Here is a tiny trained network, its code and every weight. The questions are about switching its units off for an input and a target symbol, where a switched-off unit gives its printed mean instead of its output.

import numpy as np


def w(rows, s, z=0):
    codes = np.array(rows[::2]) - 128.0
    scale = np.full(codes.shape[1], s)
    scale[-1] = z or s
    return codes * scale


def norm(h):
    return h / np.sqrt((h * h).mean(-1, keepdims=True) + 1e-5)


def f(y):
    return np.maximum(y, 0)


def softmax(a):
    e = np.exp(a - a.max(-1, keepdims=True))
    return e / e.sum(-1, keepdims=True)


def log_softmax(a):
    a = a - a.max(-1, keepdims=True)
    return a - np.log(np.exp(a).sum(-1, keepdims=True))


def net(x, mask):
    ids = ['αβδεζηθμξστφψ'.index(c) for c in x.split()]
    T = len(ids)
    res = E[ids] + P[:T]
    u = 0
    for l in range(2):
        r = norm(res)
        for j in range(3):
            rows = slice(3 * j, 3 * j + 3)
            q, k, v = (r @ M[l][rows].T for M in (Q, K, V))
            z = softmax(np.where(np.tri(T) > 0, q @ k.T / 3**0.5, -1e9)) @ v
            o = O[l][rows]
            res = res + np.where(mask[u + j], z, o[:, -1]) @ o[:, :-1]
        u += 3
        y = f(norm(res) @ A[l][:, :-1].T + A[l][:, -1])
        res = res + np.where(mask[u : u + 4], y, B[l][:, -1]) @ B[l][:, :-1]
        u += 4
    return log_softmax(norm(res)[-1] @ U[:, :-1].T + U[:, -1])


Q, K, V, O, A, B = {}, {}, {}, {}, {}, {}
E = w([
[80,128,105,170,125,139,97],'α',
[111,132,100,141,115,125,85],'β',
[104,144,98,147,100,136,78],'δ',
[111,141,81,147,89,152,101],'ε',
[93,117,124,141,144,111,143],'ζ',
[105,146,99,150,134,129,112],'η',
[124,165,84,127,119,114,100],'θ',
[122,130,128,136,134,136,161],'μ',
[106,177,185,132,99,78,123],'ξ',
[162,204,106,87,91,89,129],'σ',
[112,207,124,101,186,50,150],'τ',
[139,137,49,147,160,154,210],'φ',
[137,146,152,161,11,189,223],'ψ',
],0.011)
P = w([
[103,78,114,60,108,134,102],'0',
[1,143,79,69,60,132,169],'1',
[170,97,122,177,116,87,108],'2',
[60,159,111,166,83,91,188],'3',
[181,125,155,132,171,176,96],'4',
[93,199,161,120,163,206,162],'5',
[176,141,144,192,149,122,125],'6',
[97,208,27,192,133,92,144],'7',
],0.015)
Q[0] = w([
[154,72,132,133,178,122,104],'0.h0',
[160,160,127,243,104,79,201],'0.h0',
[102,231,206,98,126,141,181],'0.h0',
[108,70,153,75,75,111,125],'0.h1',
[130,142,169,86,142,189,108],'0.h1',
[4,156,91,64,106,145,148],'0.h1',
[97,145,70,155,84,73,135],'0.h2',
[211,169,124,218,161,171,123],'0.h2',
[41,183,122,69,126,167,138],'0.h2',
],0.039)
K[0] = w([
[113,139,72,71,108,138,119],'0.h0',
[229,104,159,130,153,253,76],'0.h0',
[220,171,82,229,132,83,81],'0.h0',
[88,83,145,53,92,91,122],'0.h1',
[124,139,102,186,79,43,145],'0.h1',
[75,7,72,156,53,182,91],'0.h1',
[138,120,147,70,202,186,74],'0.h2',
[186,192,127,209,155,184,175],'0.h2',
[117,115,74,135,153,43,47],'0.h2',
],0.035)
V[0] = w([
[131,149,112,149,127,122,137],'0.h0',
[134,101,124,101,116,127,125],'0.h0',
[111,149,127,146,124,130,128],'0.h0',
[103,108,230,130,118,111,136],'0.h1',
[82,83,104,182,138,177,116],'0.h1',
[103,165,106,101,228,53,108],'0.h1',
[170,139,196,118,3,162,113],'0.h2',
[187,114,33,123,109,186,211],'0.h2',
[158,183,108,79,159,63,89],'0.h2',
],0.046)
O[0] = w([
[114,123,115,135,131,99,130,128],'0.h0',
[144,144,156,126,138,149,99,161],'0.h0',
[128,125,109,143,127,102,146,127],'0.h0',
[134,122,211,153,181,153,147,10],'0.h1',
[91,79,152,163,47,144,128,152],'0.h1',
[206,220,101,93,102,218,49,173],'0.h1',
[187,74,3,246,148,188,199,136],'0.h2',
[232,197,120,52,93,104,224,149],'0.h2',
[50,152,83,110,174,56,103,147],'0.h2',
],0.025,0.013)
A[0] = w([
[132,75,188,174,114,105,194,108],'0.n0',
[86,169,192,46,106,120,64,1],'0.n1',
[19,237,68,142,38,74,243,150],'0.n2',
[232,165,207,219,252,160,47,179],'0.n3',
],0.027,0.0067)
B[0] = w([
[174,130,116,83,154,162,89,188],'0.n0',
[193,110,82,175,100,88,170,223],'0.n1',
[195,175,116,73,145,240,150,255],'0.n2',
[111,175,153,154,163,133,252,203],'0.n3',
],0.029,0.02)
Q[1] = w([
[131,153,118,140,135,108,146],'1.h0',
[182,91,254,155,114,159,213],'1.h0',
[134,95,144,91,156,103,58],'1.h0',
[129,103,89,176,160,120,97],'1.h1',
[139,32,115,104,139,142,164],'1.h1',
[117,235,110,136,79,142,180],'1.h1',
[56,74,164,71,67,117,104],'1.h2',
[135,76,44,74,131,196,133],'1.h2',
[196,113,169,90,89,142,133],'1.h2',
],0.044)
K[1] = w([
[114,96,113,105,105,118,167],'1.h0',
[179,114,122,215,135,5,37],'1.h0',
[137,135,179,133,157,129,175],'1.h0',
[144,83,116,230,121,108,123],'1.h1',
[42,36,132,152,129,142,155],'1.h1',
[158,255,43,90,47,166,165],'1.h1',
[75,83,138,92,38,106,91],'1.h2',
[152,79,40,72,126,191,86],'1.h2',
[209,119,182,86,65,154,129],'1.h2',
],0.037)
V[1] = w([
[116,114,121,100,100,188,129],'1.h0',
[127,126,183,156,166,119,136],'1.h0',
[194,101,115,189,140,47,27],'1.h0',
[156,179,83,101,141,141,109],'1.h1',
[112,121,140,106,169,183,127],'1.h1',
[159,188,145,120,93,171,149],'1.h1',
[252,84,139,175,125,93,71],'1.h2',
[17,136,196,140,106,133,137],'1.h2',
[59,122,195,231,103,12,105],'1.h2',
],0.018)
O[1] = w([
[86,140,117,100,154,114,121,162],'1.h0',
[160,106,129,108,121,196,150,86],'1.h0',
[63,89,96,171,102,114,175,114],'1.h0',
[103,77,100,147,113,72,124,180],'1.h1',
[94,130,109,117,155,130,123,138],'1.h1',
[141,84,133,94,89,45,142,187],'1.h1',
[58,117,117,221,127,142,185,134],'1.h2',
[143,164,110,16,119,139,155,63],'1.h2',
[134,153,13,63,100,253,227,1],'1.h2',
],0.011,0.023)
A[1] = w([
[176,166,176,126,119,148,127,177],'1.n0',
[106,216,149,85,181,147,41,7],'1.n1',
[153,217,113,129,255,120,146,88],'1.n2',
[101,127,94,121,204,140,86,222],'1.n3',
],0.039,0.011)
B[1] = w([
[99,146,140,176,169,120,76,217],'1.n0',
[128,157,147,245,95,253,173,191],'1.n1',
[66,73,23,28,122,111,117,255],'1.n2',
[163,178,204,107,153,50,144,209],'1.n3',
],0.03,0.026)
U = w([
[99,119,88,182,2,63,191,106],'α',
[8,188,194,109,99,70,101,160],'β',
[91,61,160,51,67,216,90,218],'δ',
[78,113,192,92,201,144,252,252],'ε',
[102,213,229,206,121,157,207,126],'ζ',
[218,52,146,85,187,170,29,110],'η',
[172,124,222,148,213,55,76,169],'θ',
[98,251,56,147,130,209,82,25],'μ',
[115,73,22,52,151,61,94,184],'ξ',
[61,78,93,233,182,114,86,121],'σ',
[209,192,194,13,80,116,159,149],'τ',
[182,149,81,185,88,24,2,1],'φ',
[245,89,77,144,134,190,221,72],'ψ',
],0.0076,0.0029)

Each question gives the input, a string of symbols that net reads in full, and the target symbol t.
The units are the heads (3 rows each of Q, K, V and O) and the neurons (one row each of A and B). Each row of codes is followed by its name. A weight is (code - 128) times the scale printed after its matrix; where a second scale follows, it is the last column's (O, A, B and U).
mask holds one flag per unit, layer by layer, with each layer's heads first. A switched-off unit (its flag False) gives its mean, the last column of its rows in O or B, instead of its output. The means were averaged over made-up inputs and are rounded, as every weight is.
A unit's drop is (log p(t) with every unit on - log p(t) with that unit switched off) / (log p(t) with every unit on - log p(t) with every unit switched off).
The circuit of an input: a set's keep is (log p(t) with only the set's units on - log p(t) with every unit switched off) / (log p(t) with every unit on - log p(t) with every unit switched off). Starting from the 12 units with the biggest drops (on a tie, the unit counted first), units are removed one at a time, each time the one whose removal leaves the highest keep (on an exact tie, the one counted first), for as long as the keep stays at least 0.8.
units of the circuit, in order: the units of the circuit, biggest drop first
unit that matters most: the unit with the biggest drop
top k neurons: the k neurons with the biggest drops, biggest first
k most important neurons of layer l: the k neurons of layer l with the biggest drops, biggest first
which heads matter: for each layer, one digit per head in row order, 1 if its drop is at least 0.15 and else 0, layers parted by /
input ζ ξ τ μ τ τ η δ, target β: which heads matter	001 / 000
input ζ ζ α α φ φ ε σ, target τ: unit that matters most	0.h2
input β ξ ζ τ, target ζ: units of the circuit, in order	[0.n1 0.h2 1.n1 1.n3]
input δ σ θ σ σ, target ξ: which heads matter	000 / 000
input σ θ δ η ξ α α, target ε: units of the circuit, in order	[0.h1 0.n3]
input σ σ σ μ θ, target ξ: which heads matter	010 / 000
input η β τ ψ, target φ: which heads matter	001 / 011
input τ φ ψ τ ζ η α τ, target α: units of the circuit, in order	[0.h2 0.n1 0.n2 1.h2]
input θ α η μ ε η, target φ: units of the circuit, in order	[0.n1 0.h2 0.n3]
input α τ ψ τ ζ φ, target ε: which heads matter	010 / 001
input δ ζ θ, target φ: which heads matter	011 / 000
input α σ ε ζ σ α, target ψ: which heads matter	011 / 000
input α θ μ σ α σ σ ψ, target δ: units of the circuit, in order	[0.h1 0.h2 1.h2]
input η α τ, target μ: unit that matters most	0.h1
input ξ ε β θ β δ α α, target ζ: units of the circuit, in order	[0.n1 1.n1 0.h2 1.n3]
input α φ σ ε η η η δ, target φ: top 2 neurons	[0.n1 0.n2]
input α φ θ τ σ ξ σ τ, target ξ: top 3 neurons	[0.n2 0.n3 1.n2]
input ε ζ η ε β α α η, target ζ: top 2 neurons	[0.n1 1.n1]
input τ α μ α ξ ζ, target η: units of the circuit, in order	[0.h1 0.n0 0.n2 1.h2]
input ζ α ζ α φ σ ε, target τ: unit that matters most	0.h2
input φ σ τ α σ, target μ: units of the circuit, in order	[0.h1 1.n2 1.n1 0.n2]
input ξ δ μ ζ σ σ, target η: 2 most important neurons of layer 1	[1.n3 1.n0]
input ε β σ, target ξ: top 2 neurons	[1.n2 0.n2]
input ε τ ξ, target μ: top 2 neurons	[1.n1 1.n2]
input β δ δ ζ α, target ζ: units of the circuit, in order	[0.h1 0.n3]
input σ μ τ, target μ: top 3 neurons	[1.n2 1.n0 1.n1]
input ψ α β, target ψ: units of the circuit, in order	[0.h2]
input θ ε ζ, target φ: 2 most important neurons of layer 1	[1.n1 1.n3]
input τ θ σ, target μ: 2 most important neurons of layer 1	[1.n1 1.n2]
